Below is a small trained network, with its code and all its weights. Each question gives an input and a target symbol and asks what happens when units are switched off, that is, made to give their printed mean instead of their output.

import numpy as np


def w(rows, s, z=0):
    codes = np.array(rows[::2]) - 128.0
    scale = np.full(codes.shape[1], s)
    scale[-1] = z or s
    return codes * scale


def norm(h):
    return h / np.sqrt((h * h).mean(-1, keepdims=True) + 1e-5)


def f(y):
    return y / 2 * (1 + np.tanh(0.7978845608 * (y + 0.044715 * y**3)))


def softmax(a):
    e = np.exp(a - a.max(-1, keepdims=True))
    return e / e.sum(-1, keepdims=True)


def log_softmax(a):
    a = a - a.max(-1, keepdims=True)
    return a - np.log(np.exp(a).sum(-1, keepdims=True))


def net(x, mask):
    ids = ['ΓΔΘαεζηλμξσφψω'.index(c) for c in x.split()]
    T = len(ids)
    res = E[ids] + P[:T]
    u = 0
    for l in range(2):
        r = norm(res)
        for j in range(2):
            rows = slice(2 * j, 2 * j + 2)
            q, k, v = (r @ M[l][rows].T for M in (Q, K, V))
            z = softmax(np.where(np.tri(T) > 0, q @ k.T / 2**0.5, -1e9)) @ v
            o = O[l][rows]
            res = res + np.where(mask[u + j], z, o[:, -1]) @ o[:, :-1]
        u += 2
        y = f(norm(res) @ A[l][:, :-1].T + A[l][:, -1])
        res = res + np.where(mask[u : u + 4], y, B[l][:, -1]) @ B[l][:, :-1]
        u += 4
    return log_softmax(norm(res)[-1] @ U[:, :-1].T + U[:, -1])


Q, K, V, O, A, B = {}, {}, {}, {}, {}, {}
E = w([
[125,127,136,118,100,68,189],'Γ',
[156,121,107,90,129,51,152],'Δ',
[159,112,101,121,143,57,143],'Θ',
[139,111,118,74,118,47,164],'α',
[133,129,74,137,162,42,115],'ε',
[127,124,107,163,124,36,169],'ζ',
[142,112,79,16,131,89,132],'η',
[160,143,40,123,179,127,64],'λ',
[180,130,113,191,165,98,86],'μ',
[133,48,223,81,69,1,142],'ξ',
[84,175,180,61,79,188,241],'σ',
[131,187,96,181,115,229,187],'φ',
[33,233,22,142,126,162,137],'ψ',
[196,74,195,122,121,194,125],'ω',
],0.0093)
P = w([
[176,184,183,109,144,61,138],'0',
[158,119,105,119,83,74,141],'1',
[176,140,116,111,169,120,150],'2',
[129,72,80,144,165,132,155],'3',
[159,97,74,163,7,133,102],'4',
[134,51,43,142,64,141,144],'5',
[89,25,56,154,161,187,155],'6',
],0.014)
Q[0] = w([
[146,222,167,136,122,99,68],'L0H0',
[161,135,95,107,41,127,154],'L0H0',
[167,181,151,111,211,135,161],'L0H1',
[225,224,129,118,8,107,95],'L0H1',
],0.012)
K[0] = w([
[152,162,139,83,175,77,187],'L0H0',
[112,109,134,157,181,180,94],'L0H0',
[141,175,178,124,85,99,89],'L0H1',
[166,179,148,92,252,117,178],'L0H1',
],0.013)
V[0] = w([
[155,8,207,115,111,121,116],'L0H0',
[31,110,108,92,105,70,133],'L0H0',
[154,135,80,108,189,121,51],'L0H1',
[111,139,139,29,118,181,117],'L0H1',
],0.012)
O[0] = w([
[202,105,202,57,134,147,155,210],'L0H0',
[54,86,154,107,65,67,178,115],'L0H0',
[62,92,165,97,231,151,144,2],'L0H1',
[146,95,106,216,170,80,248,38],'L0H1',
],0.013,0.00096)
A[0] = w([
[186,51,149,244,125,84,178,241],'L0N0',
[1,187,250,78,143,209,148,163],'L0N1',
[118,75,184,145,102,126,38,108],'L0N2',
[241,88,248,26,99,86,161,2],'L0N3',
],0.0069,0.0032)
B[0] = w([
[148,139,56,2,142,176,116,254],'L0N0',
[178,213,52,94,113,143,169,151],'L0N1',
[119,144,108,50,153,163,101,133],'L0N2',
[103,60,95,235,117,77,135,226],'L0N3',
],0.0092,0.005)
Q[1] = w([
[124,80,139,79,101,166,149],'L1H0',
[136,155,222,242,191,73,130],'L1H0',
[97,110,176,128,133,174,130],'L1H1',
[157,231,245,243,130,107,144],'L1H1',
],0.011)
K[1] = w([
[80,79,87,126,123,141,110],'L1H0',
[125,190,156,133,163,36,118],'L1H0',
[143,101,98,117,148,106,111],'L1H1',
[152,176,134,110,179,5,96],'L1H1',
],0.015)
V[1] = w([
[46,187,113,217,92,176,123],'L1H0',
[185,74,151,209,170,181,105],'L1H0',
[138,160,77,117,190,153,148],'L1H1',
[108,254,189,174,92,213,233],'L1H1',
],0.0081)
O[1] = w([
[108,80,70,169,196,19,7,1],'L1H0',
[235,185,163,232,167,144,81,21],'L1H0',
[140,247,61,204,198,223,175,163],'L1H1',
[194,180,2,61,3,87,154,49],'L1H1',
],0.0067,0.0049)
A[1] = w([
[178,104,114,132,48,68,133,191],'L1N0',
[140,176,71,236,124,164,112,115],'L1N1',
[98,127,105,151,191,134,252,2],'L1N2',
[191,96,133,177,131,170,173,151],'L1N3',
],0.011,0.0054)
B[1] = w([
[142,136,87,170,139,251,123,254],'L1N0',
[154,27,174,79,138,51,90,204],'L1N1',
[138,31,92,86,114,161,57,233],'L1N2',
[146,149,177,58,128,46,111,219],'L1N3',
],0.013,0.0052)
U = w([
[106,120,170,200,71,192,84,136],'Γ',
[80,146,183,170,133,110,156,223],'Δ',
[67,181,190,146,145,137,136,254],'Θ',
[98,115,171,199,110,114,174,167],'α',
[65,211,152,85,160,102,140,159],'ε',
[73,177,186,79,44,127,46,116],'ζ',
[85,56,131,63,167,113,196,137],'η',
[69,150,109,184,250,209,122,90],'λ',
[117,187,150,104,204,226,88,44],'μ',
[135,75,196,159,58,122,161,56],'ξ',
[171,148,67,112,73,149,185,118],'σ',
[175,107,87,135,146,96,46,83],'φ',
[24,128,79,196,137,70,142,120],'ψ',
[213,146,197,93,142,114,138,125],'ω',
],0.012,0.0065)

Each question gives the input, a string of symbols that net reads in full, and the target symbol t.
The units are the heads (2 rows each of Q, K, V and O) and the neurons (one row each of A and B). Each row of codes is followed by its name. A weight is (code - 128) times the scale printed after its matrix; where a second scale follows, it is the last column's (O, A, B and U).
mask holds one flag per unit, layer by layer, with each layer's heads first. A switched-off unit (its flag False) gives its mean, the last column of its rows in O or B, instead of its output. The means were averaged over made-up inputs and are rounded, as every weight is.
A unit's drop is (log p(t) with every unit on - log p(t) with that unit switched off) / (log p(t) with every unit on - log p(t) with every unit switched off).
The circuit of an input: a set's keep is (log p(t) with only the set's units on - log p(t) with every unit switched off) / (log p(t) with every unit on - log p(t) with every unit switched off). Starting from all 12 units, units are removed one at a time, each time the one whose removal leaves the highest keep (on an exact tie, the one counted first), for as long as the keep stays at least 0.8.
units of the circuit, in order: the units of the circuit, biggest drop first
top k neurons: the k neurons with the biggest drops, biggest first
top k neurons in layer l: the k neurons of layer l with the biggest drops, biggest first
heads that matter: for each layer, one digit per head in row order, 1 if its drop is at least 0.15 and else 0, layers parted by /
input μ η η, target μ: units of the circuit, in order : [L0H1 L1H1]
input ψ η η ω, target ω: units of the circuit, in order : [L0H0]
input η σ Θ Γ, target σ: heads that matter : 01 / 00
input ψ σ λ ζ, target σ: top 2 neurons : [L0N0 L0N3]
input α ψ ψ η Θ η σ, target σ: units of the circuit, in order : [L0N1 L1H1]
input σ ζ ω ζ Γ, target ω: units of the circuit, in order : [L0H0 L1N3]
input λ Γ η ζ, target Γ: top 2 neurons : [L1N0 L0N0]
input ω η σ Γ ζ φ, target φ: heads that matter : 10 / 10
input Θ η ζ ω ψ σ, target ω: top 2 neurons : [L1N3 L0N3]
input σ η φ ζ Γ, target φ: units of the circuit, in order : [L0H0 L1N1]
input σ η μ Δ η, target μ: units of the circuit, in order : [L0H1 L0H0]
input Θ Θ Θ ψ ζ σ, target ψ: heads that matter : 10 / 00
input η σ η σ Θ, target η: top 2 neurons in layer 0 : [L0N0 L0N1]
input ζ σ ζ λ, target σ: units of the circuit, in order : [L0H1]
input η σ Θ, target σ: heads that matter : 00 / 01
input ζ σ φ η ψ, target φ: top 2 neurons : [L1N1 L0N3]
input φ σ ζ σ Θ, target ζ: top 2 neurons : [L0N2 L0N3]
input φ η Θ η η, target η: top 2 neurons in layer 1 : [L1N0 L1N3]
input Γ ζ σ φ η η, target φ: units of the circuit, in order : [L0H0 L1H0]
input ζ ζ Θ η Δ, target η: units of the circuit, in order : [L0H1 L0H0]
input η σ η η φ η Θ, target φ: heads that matter : 10 / 00
input ζ η η σ φ, target η: top neuron in layer 1 : [L1N1]
input ξ Θ η η Δ, target η: heads that matter : 01 / 00
input ε Γ η η η, target η: heads that matter : 01 / 00
input σ ε η, target σ: heads that matter : 00 / 00
input η η ω μ η ζ, target μ: heads that matter : 11 / 00
input λ Γ φ, target λ: units of the circuit, in order : [L0H0]
input ε Γ η φ, target φ: units of the circuit, in order : [L1N1 L0H0]
input σ μ η Δ Γ μ, target μ: top 2 neurons in layer 0 : [L0N2 L0N3]
input φ η η η σ, target η: top 2 neurons : [L1N2 L1N0]
